Here is a tiny trained network, its code and every weight. The questions are about switching its units off for an input and a class, where a switched-off unit gives its printed mean instead of its output.

import numpy as np


def w(rows, s, z=0):
    codes = np.array(rows[::2]) - 128.0
    scale = np.full(codes.shape[1], s)
    scale[-1] = z or s
    return codes * scale


def f(y):
    return np.maximum(y, 0)


def log_softmax(a):
    a = a - a.max(-1, keepdims=True)
    return a - np.log(np.exp(a).sum(-1, keepdims=True))


def net(x, mask):
    res = np.array(x, float).reshape(1, 7) / 4 @ E
    y = f(res @ A[0][:, :-1].T + A[0][:, -1])
    res = res + np.where(mask, y, B[0][:, -1]) @ B[0][:, :-1]
    return log_softmax(res[-1] @ U[:, :-1].T + U[:, -1])


A, B = {}, {}
E = w([
[120,50,170,255,51,202,126,65,121],'x0',
[4,118,72,90,81,166,180,136,182],'x1',
[123,123,139,132,123,112,128,137,137],'x2',
[136,44,44,142,189,43,92,12,196],'x3',
[85,168,223,8,11,80,76,5,119],'x4',
[201,29,143,19,125,202,114,165,160],'x5',
[122,127,129,133,128,121,124,136,133],'x6',
],0.0059)
A[0] = w([
[187,47,162,43,121,199,97,148,164,132],'neuron 0',
[254,149,199,175,182,102,23,88,30,252],'neuron 1',
[172,167,143,100,171,88,83,154,129,125],'neuron 2',
[186,47,125,73,146,192,118,176,149,171],'neuron 3',
[135,68,65,130,148,67,114,62,195,92],'neuron 4',
[141,65,164,202,74,183,122,69,143,85],'neuron 5',
[109,164,195,54,19,81,71,28,115,13],'neuron 6',
[113,137,202,48,72,106,87,53,119,66],'neuron 7',
[13,132,66,85,111,191,173,103,172,249],'neuron 8',
[118,47,186,222,80,180,110,86,122,90],'neuron 9',
[71,223,109,218,137,67,149,103,61,154],'neuron 10',
[134,204,186,112,97,187,162,221,72,41],'neuron 11',
[134,80,61,129,182,78,98,53,189,21],'neuron 12',
[140,184,101,43,170,75,111,163,172,62],'neuron 13',
[140,80,79,131,164,65,83,45,177,38],'neuron 14',
],0.0058,0.0019)
B[0] = w([
[149,212,165,114,94,45,240,35,168,202],'neuron 0',
[97,157,131,119,40,162,4,195,212,254],'neuron 1',
[77,146,73,103,93,116,70,174,103,175],'neuron 2',
[158,165,118,145,152,74,213,42,188,207],'neuron 3',
[71,87,200,98,147,200,113,122,83,206],'neuron 4',
[63,176,36,33,77,36,139,180,31,202],'neuron 5',
[221,6,92,253,199,120,155,194,125,236],'neuron 6',
[187,57,60,227,186,105,167,176,142,212],'neuron 7',
[124,141,113,126,82,194,34,190,214,213],'neuron 8',
[95,183,27,65,83,40,123,136,40,212],'neuron 9',
[200,198,173,155,142,96,205,19,197,222],'neuron 10',
[74,50,219,136,192,192,167,126,62,200],'neuron 11',
[79,77,223,132,155,209,150,106,67,201],'neuron 12',
[87,151,60,80,89,59,132,181,36,186],'neuron 13',
[48,90,220,108,146,202,145,119,82,203],'neuron 14',
],0.0053,0.0066)
U = w([
[191,54,65,211,193,128,158,175,123,92],'0',
[77,93,254,105,148,188,144,112,38,18],'1',
[95,159,35,68,92,66,120,141,21,26],'2',
[168,185,170,129,120,82,200,35,212,105],'3',
[129,125,130,129,127,131,119,128,151,251],'4',
[118,138,122,125,80,163,39,163,211,187],'5',
[142,123,127,127,121,137,115,124,135,197],'6',
],0.0091,0.0028)

Each question gives the input, the list of numbers given to net, and the class t.
The units are the neurons (one row each of A and B). Each row of codes is followed by its name. A weight is (code - 128) times the scale printed after its matrix; where a second scale follows, it is the last column's (A, B and U).
mask holds one flag per neuron, in row order. A switched-off neuron (its flag False) gives its mean, the last column of its row in B, instead of its output. The means were averaged over made-up inputs and are rounded, as every weight is.
A unit's drop is (log p(t) with every unit on - log p(t) with that unit switched off) / (log p(t) with every unit on - log p(t) with every unit switched off).
The circuit of an input: a set's keep is (log p(t) with only the set's units on - log p(t) with every unit switched off) / (log p(t) with every unit on - log p(t) with every unit switched off). Starting from the 12 units with the biggest drops (on a tie, the unit counted first), units are removed one at a time, each time the one whose removal leaves the highest keep (on an exact tie, the one counted first), for as long as the keep stays at least 0.8.
units of the circuit, in order: the units of the circuit, biggest drop first
unit that matters most: the unit with the biggest drop
top k neurons: the k neurons with the biggest drops, biggest first
input [3,-8,-1,1,-4,-4,-4], class 5: unit that matters most : neuron 1
input [-2,4,-4,5,-5,6,-6], class 3: units of the circuit, in order : [neuron 3; neuron 0]
input [0,3,-5,7,-4,7,0], class 1: units of the circuit, in order : [neuron 12; neuron 4; neuron 14]
input [5,-1,-2,-1,-1,7,4], class 3: units of the circuit, in order : [neuron 0; neuron 3]
input [-4,-3,-1,-3,-1,-6,-1], class 3: top 3 neurons : [neuron 10; neuron 5; neuron 9]
input [-6,2,5,4,6,-4,2], class 0: units of the circuit, in order : [neuron 6; neuron 7]
input [-2,8,4,-4,8,-8,1], class 0: units of the circuit, in order : [neuron 6; neuron 7]
input [-1,-8,2,-2,-7,2,6], class 5: top 3 neurons : [neuron 1; neuron 6; neuron 7]
input [4,8,4,3,-7,-1,3], class 5: units of the circuit, in order : [neuron 8; neuron 6]
input [-2,-6,-8,-5,-7,7,-5], class 6: units of the circuit, in order : [neuron 6; neuron 0]
input [0,-7,3,-3,-7,-4,-8], class 4: top 2 neurons : [neuron 6; neuron 1]
input [1,-6,-3,3,1,4,-3], class 5: top 3 neurons : [neuron 1; neuron 10; neuron 11]
input [8,-2,7,4,2,4,-4], class 2: top 2 neurons : [neuron 5; neuron 9]
input [-7,0,1,0,-2,5,-2], class 2: units of the circuit, in order : [neuron 13]
input [8,8,4,2,-4,-6,1], class 2: units of the circuit, in order : [neuron 9; neuron 5]
input [-6,-6,2,8,-1,5,0], class 1: units of the circuit, in order : [neuron 12; neuron 14]
input [-6,-6,-2,8,-3,7,2], class 1: top 2 neurons : [neuron 12; neuron 14]
input [8,-1,8,2,4,5,3], class 2: units of the circuit, in order : [neuron 5; neuron 9]
input [8,-8,1,-1,0,2,7], class 2: units of the circuit, in order : [neuron 9; neuron 5]
input [-1,7,4,-1,-3,1,1], class 5: unit that matters most : neuron 8
input [-8,-7,5,-4,-7,-3,-6], class 2: top 2 neurons : [neuron 13; neuron 6]
input [6,4,-4,4,1,0,-6], class 2: units of the circuit, in order : [neuron 5; neuron 9]
input [1,-8,-6,7,-1,-5,-7], class 5: top 2 neurons : [neuron 1; neuron 11]
input [1,7,-6,-8,-7,5,4], class 1: top 4 neurons : [neuron 11; neuron 6; neuron 7; neuron 1]
input [3,-5,0,7,4,4,-5], class 1: top 3 neurons : [neuron 14; neuron 12; neuron 4]
